Below are the code and all the weights of a small trained network. Each question names an input and a class and asks about switching units off, where a switched-off unit gives its printed mean instead of its output.

import numpy as np


def w(rows, s, z=0):
    codes = np.array(rows[::2]) - 128.0
    scale = np.full(codes.shape[1], s)
    scale[-1] = z or s
    return codes * scale


def norm(h):
    return h / np.sqrt((h * h).mean(-1, keepdims=True) + 1e-5)


def f(y):
    return y / 2 * (1 + np.tanh(0.7978845608 * (y + 0.044715 * y**3)))


def log_softmax(a):
    a = a - a.max(-1, keepdims=True)
    return a - np.log(np.exp(a).sum(-1, keepdims=True))


def net(x, mask):
    res = np.array(x, float).reshape(1, 7) / 4 @ E
    u = 0
    for l in range(3):
        y = f(norm(res) @ A[l][:, :-1].T + A[l][:, -1])
        res = res + np.where(mask[u : u + 10], y, B[l][:, -1]) @ B[l][:, :-1]
        u += 10
    return log_softmax(norm(res)[-1] @ U[:, :-1].T + U[:, -1])


A, B = {}, {}
E = w([
[52,118,99,113,56,81,96,229,172],'x0',
[118,119,124,138,58,150,175,97,142],'x1',
[125,165,127,136,114,116,82,92,136],'x2',
[122,8,186,133,118,148,52,107,159],'x3',
[127,129,130,122,127,126,129,126,124],'x4',
[169,98,86,118,114,93,119,125,116],'x5',
[133,140,103,83,125,183,99,133,113],'x6',
],0.012)
A[0] = w([
[142,29,178,116,133,169,155,177,112,87],'L0N1',
[145,220,127,157,75,106,30,66,146,34],'L0N2',
[127,102,117,129,15,161,176,81,107,65],'L0N3',
[134,126,58,57,130,247,91,156,110,66],'L0N4',
[123,103,171,193,159,26,182,127,142,1],'L0N5',
[146,131,131,108,224,96,65,184,93,35],'L0N6',
[163,117,111,103,159,157,231,219,107,74],'L0N7',
[127,165,65,173,136,137,129,164,143,128],'L0N8',
[225,63,40,81,105,55,124,112,115,25],'L0N9',
[51,175,235,129,163,202,150,156,158,32],'L0N10',
],0.012,0.0033)
B[0] = w([
[77,142,109,83,123,105,124,58,109,253],'L0N1',
[35,60,119,129,170,85,193,105,121,212],'L0N2',
[126,171,167,117,174,205,118,162,225,220],'L0N3',
[145,145,226,222,113,17,154,135,147,242],'L0N4',
[143,163,209,192,117,68,130,138,161,200],'L0N5',
[102,172,148,120,168,205,101,150,228,230],'L0N6',
[65,101,115,96,141,106,153,78,115,215],'L0N7',
[128,167,154,66,113,164,113,127,74,182],'L0N8',
[86,144,63,250,93,176,107,125,77,226],'L0N9',
[123,123,26,230,80,160,102,127,94,224],'L0N10',
],0.02,0.0057)
A[1] = w([
[173,83,136,115,68,128,33,81,155,43],'L1N1',
[177,113,201,178,117,77,139,160,117,59],'L1N2',
[126,112,129,90,65,99,81,200,146,85],'L1N3',
[136,4,162,127,127,132,80,130,133,3],'L1N4',
[131,111,130,140,165,125,136,66,140,127],'L1N5',
[195,91,144,161,179,182,139,76,102,49],'L1N6',
[67,88,104,128,93,116,123,181,145,61],'L1N7',
[166,90,134,124,85,152,188,147,155,70],'L1N8',
[139,99,75,194,120,167,123,193,85,40],'L1N9',
[105,119,175,69,138,94,125,113,138,81],'L1N10',
],0.016,0.0023)
B[1] = w([
[102,170,155,85,81,167,55,46,88,198],'L1N1',
[126,158,194,122,65,65,118,163,125,233],'L1N2',
[227,82,141,129,120,130,141,198,110,172],'L1N3',
[45,150,167,48,94,171,107,27,96,178],'L1N4',
[92,94,121,89,96,110,116,234,103,246],'L1N5',
[187,74,129,156,107,116,107,248,95,205],'L1N6',
[182,74,139,151,176,133,135,190,85,255],'L1N7',
[128,120,152,156,216,115,103,145,159,118],'L1N8',
[186,143,93,210,115,182,97,102,43,224],'L1N9',
[85,124,90,158,103,198,115,127,63,197],'L1N10',
],0.013,0.0058)
A[2] = w([
[209,144,145,160,130,172,68,133,87,255],'L2N1',
[22,33,126,124,180,103,183,126,96,30],'L2N2',
[190,249,57,34,131,78,202,92,91,50],'L2N3',
[142,90,139,146,74,167,185,102,151,95],'L2N4',
[157,128,131,124,117,179,168,109,194,70],'L2N5',
[255,59,166,89,175,137,155,156,75,53],'L2N6',
[159,91,122,54,104,103,144,238,86,210],'L2N7',
[163,137,195,121,119,32,148,138,164,137],'L2N8',
[153,137,131,105,203,187,133,163,240,144],'L2N9',
[141,187,65,132,155,91,198,172,125,110],'L2N10',
],0.015,0.0025)
B[2] = w([
[150,174,101,82,106,119,181,124,128,244],'L2N1',
[121,130,34,89,158,82,189,136,182,255],'L2N2',
[35,82,169,68,54,162,4,75,114,166],'L2N3',
[124,168,94,138,193,74,38,205,120,148],'L2N4',
[141,176,137,119,188,132,107,150,120,140],'L2N5',
[198,112,142,49,74,143,120,192,91,161],'L2N6',
[204,164,122,90,132,113,182,105,94,211],'L2N7',
[129,155,163,113,101,78,179,94,171,218],'L2N8',
[161,205,126,75,165,189,150,111,166,202],'L2N9',
[135,34,189,148,81,155,31,104,150,190],'L2N10',
],0.018,0.0077)
U = w([
[67,83,173,68,98,161,78,47,88,131],'0',
[148,152,65,244,95,170,119,142,71,113],'1',
[135,166,234,161,90,55,174,132,169,120],'2',
[249,121,136,44,123,144,193,168,86,116],'3',
[149,192,162,106,201,221,118,147,205,114],'4',
[118,178,103,106,112,139,176,106,121,245],'5',
[81,94,66,108,161,98,203,113,140,119],'6',
[208,88,139,160,208,119,132,29,142,45],'7',
],0.012,0.011)

Each question gives the input, the list of numbers given to net, and the class t.
The units are the neurons (one row each of A and B). Each row of codes is followed by its name. A weight is (code - 128) times the scale printed after its matrix; where a second scale follows, it is the last column's (A, B and U).
mask holds one flag per neuron, layer by layer. A switched-off neuron (its flag False) gives its mean, the last column of its row in B, instead of its output. The means were averaged over made-up inputs and are rounded, as every weight is.
A unit's drop is (log p(t) with every unit on - log p(t) with that unit switched off) / (log p(t) with every unit on - log p(t) with every unit switched off).
The circuit of an input: a set's keep is (log p(t) with only the set's units on - log p(t) with every unit switched off) / (log p(t) with every unit on - log p(t) with every unit switched off). Starting from the 12 units with the biggest drops (on a tie, the unit counted first), units are removed one at a time, each time the one whose removal leaves the highest keep (on an exact tie, the one counted first), for as long as the keep stays at least 0.8.
circuit, biggest first: the units of the circuit, biggest drop first
unit that matters most: the unit with the biggest drop
k most important neurons: the k neurons with the biggest drops, biggest first
k most important neurons of layer l: the k neurons of layer l with the biggest drops, biggest first
input [0,-6,7,-6,6,-3,3], class 6: 3 most important neurons -> (L0N2; L0N3; L2N2)
input [0,0,4,2,-6,-4,6], class 2: unit that matters most -> L0N4
input [7,3,-7,8,-1,1,-8], class 0: 3 most important neurons of layer 0 -> (L0N1; L0N4; L0N2)
input [-6,-7,-8,-3,7,-2,-8], class 2: 3 most important neurons -> (L0N5; L0N2; L0N1)
input [-6,-1,-4,-5,3,5,-6], class 2: 2 most important neurons of layer 0 -> (L0N5; L0N10)
input [8,4,7,0,-6,-6,7], class 3: circuit, biggest first -> (L1N7; L0N9; L1N3)
input [-4,6,3,5,-3,-7,4], class 1: 2 most important neurons -> (L0N10; L0N6)
input [4,0,-8,2,4,2,6], class 6: 2 most important neurons -> (L0N1; L0N7)
input [-5,-8,8,-5,6,-5,4], class 4: 3 most important neurons -> (L0N6; L0N7; L0N1)
input [-6,-4,3,-7,-2,8,-5], class 1: 2 most important neurons -> (L0N9; L0N1)
input [7,8,-2,4,-1,7,0], class 4: 4 most important neurons -> (L0N3; L0N10; L1N5; L1N6)
input [-1,-6,0,-5,1,3,6], class 2: 3 most important neurons of layer 0 -> (L0N4; L0N3; L0N1)
input [-7,0,8,-6,7,6,0], class 6: 2 most important neurons -> (L0N2; L2N2)
input [0,8,-1,4,0,-3,-2], class 4: circuit, biggest first -> (L0N3)
input [2,4,-8,-5,-1,-1,-2], class 6: 2 most important neurons -> (L0N7; L2N2)
input [4,2,4,2,-2,-6,-5], class 1: 2 most important neurons -> (L0N10; L0N4)
input [-6,-1,-7,-7,5,0,-4], class 0: 4 most important neurons -> (L2N3; L0N7; L0N2; L2N10)
input [-6,6,-6,5,3,3,5], class 3: 4 most important neurons -> (L1N6; L0N6; L0N5; L1N5)
input [-8,-8,0,-2,3,1,8], class 2: 2 most important neurons of layer 1 -> (L1N2; L1N7)
input [-8,3,-4,-4,-6,6,-2], class 3: circuit, biggest first -> (L1N6)
input [4,-6,2,-6,0,5,2], class 0: 2 most important neurons -> (L0N8; L0N3)
input [6,-6,-3,-3,-2,-4,-4], class 3: 2 most important neurons of layer 0 -> (L0N1; L0N4)
input [5,-5,8,-4,-5,-4,0], class 6: 2 most important neurons of layer 0 -> (L0N2; L0N3)
input [-3,-8,2,4,-6,6,-7], class 4: 2 most important neurons of layer 0 -> (L0N6; L0N4)
input [-1,6,-7,-5,-6,-3,-1], class 6: 2 most important neurons of layer 0 -> (L0N7; L0N6)
